[-30.4  34.5  76.6  67.8  82.9  67.8  -5.7  66.5  45.1  72.5  76.6  47.5] = R
[-30.4  34.5  76.6   3.5  82.9  67.8  76.6  58.9  45.1  72.5  76.6  76.6] = A
[-30.4  34.5  82.9   3.5  82.9  67.8  -5.7  66.5  45.1  82.9  -9.5  57.0] = N
dup A:  => [76.6]
dup N:  => [82.9]
which: [-30.4  34.5  76.6  67.8  82.9  67.8  -5.7  66.5  45.1  72.5  76.6  47.5] => R
which: [-30.4  34.5  76.6   3.5  82.9  67.8  76.6  58.9  45.1  72.5  76.6  76.6] => A
which: [-30.4  34.5  82.9   3.5  82.9  67.8  -5.7  66.5  45.1  82.9  -9.5  57.0] => N

[-34.0 -19.3 -19.3   7.8 -11.4 -18.0   5.2  30.1 -31.4 -33.1  69.6  -9.7
 -26.2  -5.2 -43.6 -40.7  -7.2 -20.2   6.7  -5.8  -5.8  49.3  -5.8   6.1
 -40.1  -8.6   8.6   6.7   3.6  45.4 -44.6  12.5  15.9  15.3] = Z
[-34.0 -35.1 -19.3   7.8 -11.4 -18.0  -0.9  30.1 -31.4  -8.6  69.6  -9.7
 -26.2  -5.2 -43.6 -40.7 -19.3  -8.6   8.1  11.3  -5.8  49.3  -1.8   6.1
 -40.1  -8.6  12.3   6.7   3.6   9.3 -39.2   7.9   1.9  10.3] = P
[-33.5 -35.7 -20.9   1.3  -2.9  -9.2   1.7  25.6 -29.6 -42.2  67.0 -10.8
 -32.3  -2.4 -39.3 -34.6 -13.8 -22.6  10.5  15.3 -12.3  49.0 -33.5   0.9
 -41.8  -7.4  11.0  11.3  11.9  33.7 -44.6  12.0  11.5  14.2] = V
[ 16.0  12.0   3.4 -21.1  30.9  31.6   8.5 -23.9  17.4 -11.1 -34.5  -0.1
  -5.0   9.1  30.4  32.7  25.0   1.4   3.5   5.5 -15.0 -22.0  -5.6   6.0
  12.5   6.0 -10.7  11.4  20.7 -50.6  19.2  -8.7 -19.1  -9.7] = X
[-34.0 -35.1 -19.3   7.8 -11.4 -18.0  -0.9  30.1 -31.4 -33.1  69.6  -9.7
 -26.2  -5.2 -43.6 -40.7 -19.3 -20.2   8.1  11.3  -5.8  49.3  -1.8   6.1
 -40.1  -8.6  12.3   6.7   3.6  45.4 -44.6  12.5  15.9  15.3] = W
dup W:  => [-19.3]
dup V:  => [-33.5]
dup X:  => [6.0]
which: [ 16.0  12.0   3.4 -21.1  30.9  31.6   8.5 -23.9  17.4 -11.1 -34.5  -0.1
  -5.0   9.1  30.4  32.7  25.0   1.4   3.5   5.5 -15.0 -22.0  -5.6   6.0
  12.5   6.0 -10.7  11.4  20.7 -50.6  19.2  -8.7 -19.1  -9.7] => X
which: [-34.0 -35.1 -19.3   7.8 -11.4 -18.0  -0.9  30.1 -31.4 -33.1  69.6  -9.7
 -26.2  -5.2 -43.6 -40.7 -19.3 -20.2   8.1  11.3  -5.8  49.3  -1.8   6.1
 -40.1  -8.6  12.3   6.7   3.6  45.4 -44.6  12.5  15.9  15.3] => W
which: [-34.0 -35.1 -19.3   7.8 -11.4 -18.0  -0.9  30.1 -31.4  -8.6  69.6  -9.7
 -26.2  -5.2 -43.6 -40.7 -19.3  -8.6   8.1  11.3  -5.8  49.3  -1.8   6.1
 -40.1  -8.6  12.3   6.7   3.6   9.3 -39.2   7.9   1.9  10.3] => P

[72.0 10.2 62.2 10.2] -> Y
[58.0 71.5 58.0 58.0] -> G
[72.1 10.2 62.4 56.5] -> E
[72.2 72.2 72.2 72.2] -> J
[71.7 10.4 61.7 57.4] -> Q
[71.7 10.4 61.5 57.6] -> D
[72.2 10.1 62.7 56.1] -> F
dup Y:  => [10.2]
dup G:  => [58.0]
which: [72.2 10.1 62.7 56.1] => F
dup J:  => [72.2]
which: [71.7 10.4 61.7 57.4] => Q
which: [71.7 10.4 61.5 57.6] => D

[-38.0   9.2  -8.1  40.0 -29.5  27.8 -10.6 -14.8  39.2  29.8  39.2 -67.0
  48.2  -3.3 -51.1 -53.9 -39.1  14.1 -35.1  -7.8  51.9  22.4  47.8  37.6
 -26.6 -20.7  18.1 -16.2 -63.2  51.4 -33.5  33.0  -8.3 -30.2  13.3  22.6
  58.4  61.1  41.3  49.9  21.8  46.3  40.0 -52.6  50.0  52.3  -5.4 -51.1
  64.6   0.9 -62.4 -14.7  47.3 -42.8 -22.8 -58.3 -46.2 -34.0  17.4  11.0
  58.4 -11.5  42.3  55.7] : C
[ 56.8  64.9  29.5 -50.3  -5.3 -14.5 -49.9  56.5 -30.4 -66.3  17.6  29.1
 -48.2 -42.2  51.6 -20.6 -19.3  31.4  61.7  12.0 -14.5  13.5 -18.1   0.8
   1.6 -47.6  25.6 -44.8 -24.2  39.4 -50.0  44.9   1.9  62.6 -60.1 -52.7
  29.2   2.9 -31.2  50.3 -40.3 -39.5  23.4  46.4 -18.9 -39.1 -59.8   2.7
  35.9 -10.8  30.2  25.2 -66.0  34.1  19.6  34.9  61.0  13.8 -27.5  23.3
  -7.2  52.5 -64.4 -32.1] : K
[  1.4  11.9 -58.7   2.9  61.7 -19.0   2.7  21.3  -8.2 -52.8  10.3 -23.6
 -48.6 -59.6  65.7  45.2  23.8  62.2 -48.3  13.8   5.6   5.6 -48.6  33.8
 -27.6  22.1  45.5  47.1  16.7 -58.9  31.8 -62.5 -39.9 -56.8  17.5  45.7
 -59.0 -16.4 -10.7 -48.6 -29.4   7.6 -45.2 -27.8 -58.0 -34.0   0.1  34.3
  -7.7 -38.1  53.1  28.0 -34.0  65.7  14.3 -48.6 -64.7 -32.6  -2.5  66.6
 -22.6 -31.1 -53.2 -34.4] : U
[ 42.4  61.0   1.5 -30.9 -14.5  -2.6   4.3  60.1 -60.1 -53.3  34.2 -42.3
 -51.9  11.0  52.0 -14.8  -4.5 -52.5  58.6   9.9  26.1 -28.8  64.5  -0.8
  59.8  27.5  37.1 -42.9  -8.0  58.7  -1.0 -33.8 -44.2  12.2  -9.6  -3.4
 -62.0  47.9 -55.6  61.0  40.7  48.7  13.8  24.1  52.1 -63.4 -26.2 -39.8
  38.3 -23.8  40.5  -4.1 -47.3  39.8 -44.5   1.5 -39.8  -4.8  15.4  19.3
  66.0   9.4  29.6  67.1] : B
[ 42.4  61.0   1.5 -30.9 -14.5  -2.6   4.3  60.1 -60.1 -53.3  34.2 -42.3
 -51.9  11.0  52.0 -14.8  -4.5 -52.5  58.6   9.9  26.1 -28.8  64.5  -0.8
  59.8  27.5  37.1 -42.9  -8.0  58.7  -1.0 -33.8 -44.2   0.2  -9.6  -3.4
 -62.0  47.9 -55.6  61.0  40.7  48.7  13.8  24.1  52.1 -63.4 -26.2 -39.8
  38.3 -23.8  40.5  -4.1 -47.3  39.8 -44.5   1.5 -39.8  -4.8  15.4  19.3
  66.0   9.4  29.6  67.1] : T
[-10.9 -38.5  26.5  41.2 -35.8 -30.5  14.8  48.0  26.5 -41.8  54.5  55.7
   4.7   9.3  47.7  24.5 -62.1  28.0 -45.8  53.9   6.6 -52.6 -44.1 -48.3
  13.8   9.4  -1.7 -12.6 -28.9 -44.9 -43.5  30.8 -18.1   0.2  58.8  52.4
 -13.6  41.8 -26.4 -60.8 -65.5 -11.5 -26.4 -16.9  39.1 -48.0 -59.5 -55.2
 -53.2  61.8 -52.1 -26.4  16.5 -64.2  -7.0  44.4  43.7 -38.7 -26.0  50.8
  55.9  31.2  30.7 -26.4] : H
[ 65.1  10.1  66.1 -17.8  35.5  31.2  34.5 -53.8 -31.7  57.8 -60.8  40.7
   0.0 -43.0  57.1  50.4   0.4   5.1 -24.5 -37.3  43.9 -63.0  49.9  63.0
 -46.6  -9.9 -31.7 -27.1  26.3  56.6 -31.7 -50.5  36.1  41.0   0.2  -2.0
  33.7 -64.6  50.9 -30.5  26.3  54.1 -31.7  12.3 -58.1  45.2  53.8  51.9
 -56.8  35.1  36.8 -39.8 -52.1  -6.9  31.9  15.6 -56.2  36.1  49.7 -45.6
 -39.5 -24.9  17.8 -17.6] : S
[ 56.6 -15.5 -65.4  43.9 -31.5  61.0   6.2 -60.1 -27.2 -16.6 -23.1 -54.1
  36.5 -65.6 -19.5 -46.1 -42.9  28.4  55.1   4.3 -27.0  31.2  61.9   7.1
 -11.3  46.5  -0.9  65.0 -10.6  -4.3  38.2  50.5  24.4  17.4  53.9 -26.0
  50.1  -0.5  -1.4 -38.0 -12.7  56.0 -50.3  52.9  61.5  58.6 -57.7 -24.7
  44.7  38.3  50.1 -65.8  66.9  20.1 -10.4  -5.8 -55.6 -49.0 -63.1  58.6
  64.4  26.6   3.5  10.9] : L
which: [ 65.1  10.1  66.1 -17.8  35.5  31.2  34.5 -53.8 -31.7  57.8 -60.8  40.7
   0.0 -43.0  57.1  50.4   0.4   5.1 -24.5 -37.3  43.9 -63.0  49.9  63.0
 -46.6  -9.9 -31.7 -27.1  26.3  56.6 -31.7 -50.5  36.1  41.0   0.2  -2.0
  33.7 -64.6  50.9 -30.5  26.3  54.1 -31.7  12.3 -58.1  45.2  53.8  51.9
 -56.8  35.1  36.8 -39.8 -52.1  -6.9  31.9  15.6 -56.2  36.1  49.7 -45.6
 -39.5 -24.9  17.8 -17.6] => S
which: [-38.0   9.2  -8.1  40.0 -29.5  27.8 -10.6 -14.8  39.2  29.8  39.2 -67.0
  48.2  -3.3 -51.1 -53.9 -39.1  14.1 -35.1  -7.8  51.9  22.4  47.8  37.6
 -26.6 -20.7  18.1 -16.2 -63.2  51.4 -33.5  33.0  -8.3 -30.2  13.3  22.6
  58.4  61.1  41.3  49.9  21.8  46.3  40.0 -52.6  50.0  52.3  -5.4 -51.1
  64.6   0.9 -62.4 -14.7  47.3 -42.8 -22.8 -58.3 -46.2 -34.0  17.4  11.0
  58.4 -11.5  42.3  55.7] => C
which: [ 42.4  61.0   1.5 -30.9 -14.5  -2.6   4.3  60.1 -60.1 -53.3  34.2 -42.3
 -51.9  11.0  52.0 -14.8  -4.5 -52.5  58.6   9.9  26.1 -28.8  64.5  -0.8
  59.8  27.5  37.1 -42.9  -8.0  58.7  -1.0 -33.8 -44.2   0.2  -9.6  -3.4
 -62.0  47.9 -55.6  61.0  40.7  48.7  13.8  24.1  52.1 -63.4 -26.2 -39.8
  38.3 -23.8  40.5  -4.1 -47.3  39.8 -44.5   1.5 -39.8  -4.8  15.4  19.3
  66.0   9.4  29.6  67.1] => T
dup K:  => [-14.5]
which: [  1.4  11.9 -58.7   2.9  61.7 -19.0   2.7  21.3  -8.2 -52.8  10.3 -23.6
 -48.6 -59.6  65.7  45.2  23.8  62.2 -48.3  13.8   5.6   5.6 -48.6  33.8
 -27.6  22.1  45.5  47.1  16.7 -58.9  31.8 -62.5 -39.9 -56.8  17.5  45.7
 -59.0 -16.4 -10.7 -48.6 -29.4   7.6 -45.2 -27.8 -58.0 -34.0   0.1  34.3
  -7.7 -38.1  53.1  28.0 -34.0  65.7  14.3 -48.6 -64.7 -32.6  -2.5  66.6
 -22.6 -31.1 -53.2 -34.4] => U

[-30.9 -47.2  30.0  46.5] -> tes
[-30.9  46.6  30.0  46.5] -> siki
[  6.1   1.9 -29.3   6.1] -> par
[ 20.1   7.2 -60.9  -9.9] -> dibo
[ 20.1 -60.9 -60.9 -48.9] -> Mam
[-30.9 -47.2  -8.7  18.6] -> Taze
[ 24.6 -39.7 -24.6  18.0] -> lapiv
dup par:  => [6.1]
dup Mam:  => [-60.9]

[-41.7 -17.4  20.5  14.6] = sab
[-42.6 -15.8  22.2  22.2] = gizu
[-54.6 -21.2  28.8  17.8] = manis
[-48.3 -20.6  25.1  17.5] = sov
[-69.1  23.2  40.1  23.2] = malu
[-56.0 -21.4  26.0  17.6] = tivop
[-55.5 -22.2  27.8  18.5] = Vazig
[-53.9 -20.8  26.4  17.3] = Guko
dup gizu:  => [22.2]
dup malu:  => [23.2]

[-47.5 -19.4  30.3  30.3] : zefu
[ 56.1  56.1  56.1 -27.9] : Vid
[32.8 71.3 71.3 71.3] : zun
[-28.0 -56.3 -18.8 -58.9] : teka
[-70.0  -2.6  -2.6  -2.6] : seto
dup Vid:  => [56.1]
dup zefu:  => [30.3]
dup seto:  => [-2.6]
which: [-70.0  -2.6  -2.6  -2.6] => seto
dup zun:  => [71.3]
which: [-47.5 -19.4  30.3  30.3] => zefu

[ 33.6 -46.4   9.7   3.4  50.9 -62.1  23.2  50.5  11.9] : tosi
[  7.4 -43.0  27.5  38.1 -19.8   2.1 -68.1 -68.1 -13.6] : rakan
[-27.7  39.3  -3.0  -1.4  -1.4 -32.6  -3.0  -3.0  19.9] : Paziv
[-3.1 26.1  5.2 19.1  5.2 84.1 33.6 21.1  5.2] : Zake
dup Zake:  => [5.2]
which: [  7.4 -43.0  27.5  38.1 -19.8   2.1 -68.1 -68.1 -13.6] => rakan
dup rakan:  => [-68.1]
which: [ 33.6 -46.4   9.7   3.4  50.9 -62.1  23.2  50.5  11.9] => tosi

[ -2.8  27.2 -18.8 -14.3   9.1 -10.7  19.4  34.6 -37.5   5.2  -8.6   5.6
  18.0  21.2 -14.2  -3.4  34.3  35.0  24.1  10.9  10.5  -5.9  57.8 -20.2
 -22.0  -1.7  23.0  -6.8   4.2] = fol
[ -0.2  12.5 -11.8 -14.2  44.7  -2.9  -5.7  13.6  -8.5   7.4  32.0  29.8
   7.4  -1.5   0.4   6.3  18.1  34.7  63.7   4.2  38.4 -11.2  27.7  -8.0
 -22.0   7.6  16.5   5.5 -49.1] = gebil
[  2.9  27.1 -29.6 -14.3  -0.2 -10.5 -23.3  -1.0  -5.8   8.8   2.2  27.1
   7.0  -1.5 -14.2   6.3  -8.5  26.6  28.0   1.9   7.3 -29.2  63.5  -8.0
 -22.0  -1.8  -8.9  -6.8   7.5] = Kuf
[ 13.4  12.5 -29.6 -60.3  -0.3  26.6   8.3  11.2  -5.1  17.0   2.2  10.4
   7.0  -1.5 -14.2  20.1  14.5  34.4  38.4  10.9  10.5 -24.8  14.4 -14.0
 -22.0  -1.8  16.6   5.8  38.4] = Neni
[ -9.5   8.4  15.6 -25.0  -6.1 -26.7  -5.7  13.6  31.9  -5.5  21.2  30.4
  -6.6 -19.4  -6.2  31.6  23.2  26.6  28.0  14.6  -4.3 -41.0  14.4  -2.7
 -22.0 -36.7  -9.9  -6.8  -6.3] = Ver
[ 27.5  -0.6  -7.3  16.8  12.8 -10.7  20.6   7.8  10.7 -30.1  17.4  33.9
  30.0  -1.5 -14.2   6.3  -8.8  26.3  28.0  10.9  19.2 -34.4 -14.7 -16.1
 -30.6 -39.2   0.4  -6.8  -2.4] = zab
[ -0.2  14.6 -38.9   4.0   4.2  30.0 -17.1 -22.7 -32.6   4.4  -1.0  27.1
 -15.0   4.4 -14.2   6.3 -26.0  26.6  -7.7  19.6  10.5 -17.2  21.7  31.2
  -9.8 -55.0  14.8  -6.8  -2.4] = Nevi
[-21.9  12.5 -29.6 -14.3   7.9 -10.7 -38.0  25.6  -5.8  -9.1  -8.4  55.8
  22.6  -4.3 -22.6 -12.3  14.5  12.7  28.0   4.3  16.1 -11.3   7.6   7.7
 -22.0  -1.8  10.2  -6.8 -87.7] = Divum
[-33.6  -2.3 -45.5 -37.0 -33.6 -10.7 -33.9  13.6  -5.8   4.4  29.1 -22.0
  -2.5  -1.5 -14.2 -33.6  14.5  37.6  23.0  10.9 -22.0   5.7 -22.0  10.0
 -22.0  -1.8  14.8 -16.4  -2.4] = nage
[ 13.4  12.5 -29.6 -60.3  -0.3  26.6   8.3  11.2  -5.1  17.0   2.2  10.4
   7.0  -1.5 -14.2  20.1  14.5  34.4  38.4  10.9  10.5 -24.8  14.4 -20.4
  20.0  -2.6  33.2  -7.7  12.5] = Fatog
dup Neni:  => [38.4]
dup Kuf:  => [27.1]
dup Fatog:  => [12.5]

[  1.5 -13.8   0.9   0.9   6.7] : vupum
[ 11.6   5.1   5.8 -37.8 -10.0] : Pomeb
[ -5.5 -34.6  12.8 -20.0  -2.4] : mefir
[ 21.5 -22.4 -50.1 -14.6   8.4] : Zamo
[ 15.3  21.0  28.7 -65.4  -8.8] : paze
[-10.3 -11.7 -11.7   3.1   3.1] : ginu
dup vupum:  => [0.9]
which: [ 11.6   5.1   5.8 -37.8 -10.0] => Pomeb
which: [ 15.3  21.0  28.7 -65.4  -8.8] => paze

